Below is a small trained network, with its code and all its weights. Each question gives an input and a target symbol and asks what happens when units are switched off, that is, made to give their printed mean instead of their output.

import numpy as np


def w(rows, s, z=0):
    codes = np.array(rows[::2]) - 128.0
    scale = np.full(codes.shape[1], s)
    scale[-1] = z or s
    return codes * scale


def f(y):
    return y / 2 * (1 + np.tanh(0.7978845608 * (y + 0.044715 * y**3)))


def softmax(a):
    e = np.exp(a - a.max(-1, keepdims=True))
    return e / e.sum(-1, keepdims=True)


def log_softmax(a):
    a = a - a.max(-1, keepdims=True)
    return a - np.log(np.exp(a).sum(-1, keepdims=True))


def net(x, mask):
    ids = ['αβγδεζηθμξπστφψω'.index(c) for c in x.split()]
    T = len(ids)
    res = E[ids] + P[:T]
    u = 0
    for l in range(2):
        q, k, v = (res @ M[l].T for M in (Q, K, V))
        z = softmax(np.where(np.tri(T) > 0, q @ k.T / 4**0.5, -1e9)) @ v
        res = res + np.where(mask[u], z, O[l][:, -1]) @ O[l][:, :-1]
        u += 1
        y = f(res @ A[l][:, :-1].T + A[l][:, -1])
        res = res + np.where(mask[u : u + 8], y, B[l][:, -1]) @ B[l][:, :-1]
        u += 8
    return log_softmax(res[-1] @ U[:, :-1].T + U[:, -1])


Q, K, V, O, A, B = {}, {}, {}, {}, {}, {}
E = w([
[151,114,142,146,160,159,168,104],'α',
[96,126,129,78,107,128,59,92],'β',
[158,124,151,96,166,144,167,116],'γ',
[73,160,139,176,211,136,129,207],'δ',
[89,126,184,57,74,160,105,154],'ε',
[149,130,139,95,164,139,162,111],'ζ',
[127,132,137,98,188,131,168,131],'η',
[152,129,161,118,161,178,182,118],'θ',
[154,142,127,120,143,138,154,82],'μ',
[64,183,170,137,111,204,155,147],'ξ',
[142,135,147,149,153,171,178,106],'π',
[72,198,119,91,119,121,93,113],'σ',
[169,244,251,190,79,123,119,93],'τ',
[207,115,149,147,181,196,180,164],'φ',
[104,186,106,230,119,106,89,77],'ψ',
[145,119,123,7,190,107,144,134],'ω',
],0.022)
P = w([
[111,132,163,104,117,70,205,125],'0',
[139,128,235,132,202,75,134,39],'1',
[122,183,157,102,82,83,197,148],'2',
[149,154,212,132,208,109,115,45],'3',
[123,175,126,121,81,127,183,155],'4',
[152,154,183,141,207,141,96,46],'5',
[128,180,98,125,80,150,161,161],'6',
[154,158,160,144,203,168,75,55],'7',
[135,187,80,123,72,174,138,169],'8',
[156,161,140,147,201,197,52,61],'9',
[144,199,65,124,67,195,115,181],'10',
[162,168,121,147,200,222,28,75],'11',
[144,203,48,126,61,215,87,189],'12',
[160,170,114,170,184,241,3,69],'13',
],0.015)
Q[0] = w([
[125,236,68,91,42,129,207,199],'0.h0',
[62,43,127,117,83,89,112,190],'0.h0',
[139,228,130,132,220,176,124,29],'0.h0',
[120,7,56,132,85,99,151,175],'0.h0',
],0.013)
K[0] = w([
[212,164,72,130,131,183,173,98],'0.h0',
[150,87,154,115,138,77,187,83],'0.h0',
[113,196,137,145,103,204,28,172],'0.h0',
[105,94,144,99,149,90,253,118],'0.h0',
],0.013)
V[0] = w([
[138,137,77,120,157,54,102,147],'0.h0',
[255,75,115,61,99,100,123,85],'0.h0',
[86,118,194,190,187,91,197,204],'0.h0',
[224,98,126,203,94,140,119,136],'0.h0',
],0.0095)
O[0] = w([
[139,94,54,182,228,25,149,120,104],'0.h0',
[195,58,115,99,87,100,141,70,7],'0.h0',
[127,56,163,169,123,111,84,248,113],'0.h0',
[254,144,190,125,106,95,100,155,135],'0.h0',
],0.0095,0.012)
A[0] = w([
[168,148,129,147,174,146,247,136,159],'0.n0',
[65,115,113,153,58,151,117,141,3],'0.n1',
[151,94,152,106,112,102,114,67,5],'0.n2',
[90,67,141,105,121,151,137,78,169],'0.n3',
[126,138,155,188,93,155,124,120,17],'0.n4',
[104,134,64,114,128,141,114,198,245],'0.n5',
[62,143,117,78,95,138,151,147,127],'0.n6',
[129,79,81,53,141,163,116,177,114],'0.n7',
],0.012,0.0037)
B[0] = w([
[122,140,105,159,76,112,83,90,255],'0.n0',
[206,164,140,160,140,110,154,117,168],'0.n1',
[223,159,94,200,135,66,143,142,136],'0.n2',
[42,140,159,105,95,127,110,132,167],'0.n3',
[102,140,100,82,175,100,147,129,227],'0.n4',
[174,88,114,113,89,177,179,101,228],'0.n5',
[85,104,109,251,137,140,180,108,227],'0.n6',
[103,225,117,109,205,134,136,131,146],'0.n7',
],0.011,0.0081)
Q[1] = w([
[137,252,74,155,99,235,184,153],'1.h0',
[180,214,246,212,173,160,150,61],'1.h0',
[91,5,154,67,241,187,65,60],'1.h0',
[23,163,2,98,129,18,58,254],'1.h0',
],0.0067)
K[1] = w([
[141,220,7,83,104,254,76,142],'1.h0',
[133,235,106,168,177,152,73,88],'1.h0',
[46,69,241,241,10,63,95,147],'1.h0',
[145,3,87,121,209,87,164,122],'1.h0',
],0.0064)
V[1] = w([
[117,198,176,6,130,87,179,117],'1.h0',
[127,211,97,218,204,44,170,167],'1.h0',
[52,122,34,84,142,114,82,170],'1.h0',
[145,154,69,219,26,148,2,132],'1.h0',
],0.0069)
O[1] = w([
[95,244,29,28,205,108,121,174,135],'1.h0',
[150,180,87,193,71,132,23,160,250],'1.h0',
[81,92,131,223,174,86,180,65,111],'1.h0',
[88,2,227,222,63,29,102,204,163],'1.h0',
],0.0083,0.019)
A[1] = w([
[169,177,180,127,84,110,176,95,95],'1.n0',
[153,31,95,76,1,165,225,113,244],'1.n1',
[167,152,103,147,106,135,210,190,1],'1.n2',
[182,121,173,129,222,157,68,151,170],'1.n3',
[67,168,26,167,102,156,116,117,84],'1.n4',
[184,115,45,203,101,181,43,127,218],'1.n5',
[106,136,107,197,198,102,55,122,31],'1.n6',
[92,64,98,167,123,95,144,68,188],'1.n7',
],0.0088,0.0048)
B[1] = w([
[134,40,83,158,125,133,157,205,138],'1.n0',
[139,98,113,114,119,141,219,10,143],'1.n1',
[134,175,168,80,105,54,99,69,142],'1.n2',
[147,123,108,179,169,115,141,74,156],'1.n3',
[176,109,145,126,126,132,98,170,224],'1.n4',
[95,118,134,113,172,95,148,131,254],'1.n5',
[137,100,159,88,107,168,136,118,200],'1.n6',
[174,37,77,59,146,161,77,144,145],'1.n7',
],0.011,0.034)
U = w([
[221,109,149,183,108,163,125,116,62],'α',
[73,114,42,112,25,65,48,20,254],'β',
[247,53,230,56,109,121,126,165,98],'γ',
[117,37,99,144,252,130,205,226,175],'δ',
[3,128,164,94,75,178,120,105,190],'ε',
[133,94,142,121,115,131,134,128,166],'ζ',
[2,78,99,86,195,74,148,156,207],'η',
[149,44,244,31,191,127,163,182,100],'θ',
[153,54,66,177,98,43,75,251,160],'μ',
[121,128,139,190,123,240,123,163,42],'ξ',
[130,89,221,14,107,142,117,196,104],'π',
[154,34,170,75,145,180,82,183,69],'σ',
[209,127,33,180,156,155,103,131,104],'τ',
[243,43,72,190,164,118,117,142,65],'φ',
[144,120,150,206,182,67,44,8,111],'ψ',
[69,70,87,100,185,69,128,147,173],'ω',
],0.0059,0.0079)

Each question gives the input, a string of symbols that net reads in full, and the target symbol t.
The units are the heads (4 rows each of Q, K, V and O) and the neurons (one row each of A and B). Each row of codes is followed by its name. A weight is (code - 128) times the scale printed after its matrix; where a second scale follows, it is the last column's (O, A, B and U).
mask holds one flag per unit, layer by layer, with each layer's heads first. A switched-off unit (its flag False) gives its mean, the last column of its rows in O or B, instead of its output. The means were averaged over made-up inputs and are rounded, as every weight is.
A unit's drop is (log p(t) with every unit on - log p(t) with that unit switched off) / (log p(t) with every unit on - log p(t) with every unit switched off).
The circuit of an input: a set's keep is (log p(t) with only the set's units on - log p(t) with every unit switched off) / (log p(t) with every unit on - log p(t) with every unit switched off). Starting from the 12 units with the biggest drops (on a tie, the unit counted first), units are removed one at a time, each time the one whose removal leaves the highest keep (on an exact tie, the one counted first), for as long as the keep stays at least 0.8.
circuit, biggest first: the units of the circuit, biggest drop first
unit that matters most: the unit with the biggest drop
k most important neurons: the k neurons with the biggest drops, biggest first
k most important neurons of layer l: the k neurons of layer l with the biggest drops, biggest first
input β μ μ η ξ α θ γ θ β θ ε π μ, target ε: unit that matters most	0.h0
input ω γ π μ β μ η η, target β: circuit, biggest first	0.h0, 0.n0
input μ α γ, target β: circuit, biggest first	1.n4, 0.h0, 1.n1
input ε η α μ μ ψ ω η α, target τ: circuit, biggest first	0.n7, 1.h0
input ξ μ θ ω θ, target τ: circuit, biggest first	0.n7, 1.h0, 0.n0
input δ μ ψ φ δ φ ψ ψ ξ μ φ, target γ: 2 most important neurons	0.n6, 0.n7
input σ ε ψ ψ ψ β μ ξ ω σ θ, target τ: circuit, biggest first	0.n7, 1.h0
input ψ μ ψ ψ τ θ μ γ φ δ η γ, target δ: 2 most important neurons of layer 1	1.n3, 1.n6
input φ η μ μ, target μ: 3 most important neurons	0.n2, 0.n5, 1.n0
input ω ζ τ π α, target π: 2 most important neurons of layer 0	0.n6, 0.n3
input φ θ β ε μ γ, target ε: circuit, biggest first	0.h0, 0.n3
input μ σ μ β ψ ψ ε ω ψ ψ σ τ τ, target π: circuit, biggest first	0.h0, 1.h0, 0.n6
input θ θ ψ ω ε θ η η π θ μ θ, target ε: 2 most important neurons of layer 1	1.n5, 1.n4
input η θ δ δ α α, target δ: circuit, biggest first	0.h0
input φ θ μ θ η δ ψ θ τ ψ μ ω γ, target τ: circuit, biggest first	1.h0, 0.n7
input η ψ θ η σ, target φ: 2 most important neurons	0.n6, 0.n5
input ξ ψ γ γ μ β β θ μ τ ψ ψ φ, target μ: circuit, biggest first	0.h0, 1.h0, 1.n6
input τ θ ψ μ ξ μ γ, target α: 3 most important neurons	0.n6, 0.n5, 1.n2
input ψ ψ τ η ε π ω ψ ψ ψ ψ η π, target μ: 2 most important neurons of layer 0	0.n6, 0.n4
input φ ξ θ ψ θ μ ψ θ ω μ β ω, target β: circuit, biggest first	0.h0
input α ψ ψ ζ ζ ψ ω, target τ: 3 most important neurons	0.n7, 1.n5, 1.n4
input β μ η μ ξ ω ψ α ψ ε, target ε: 3 most important neurons	0.n3, 0.n0, 0.n5
input ψ α π η θ ψ ξ, target μ: 2 most important neurons	0.n6, 1.n4
input ψ ψ μ ψ η, target μ: 2 most important neurons	0.n6, 0.n4
input ω μ σ γ σ φ, target σ: 2 most important neurons	1.n7, 0.n0
input η μ τ φ τ θ θ η ψ, target μ: 2 most important neurons of layer 1	1.n4, 1.n1
input ψ γ θ π θ μ θ μ ω η μ ξ, target ξ: 2 most important neurons	0.n6, 0.n4
input μ γ μ ψ σ τ, target τ: 2 most important neurons	0.n4, 1.n3
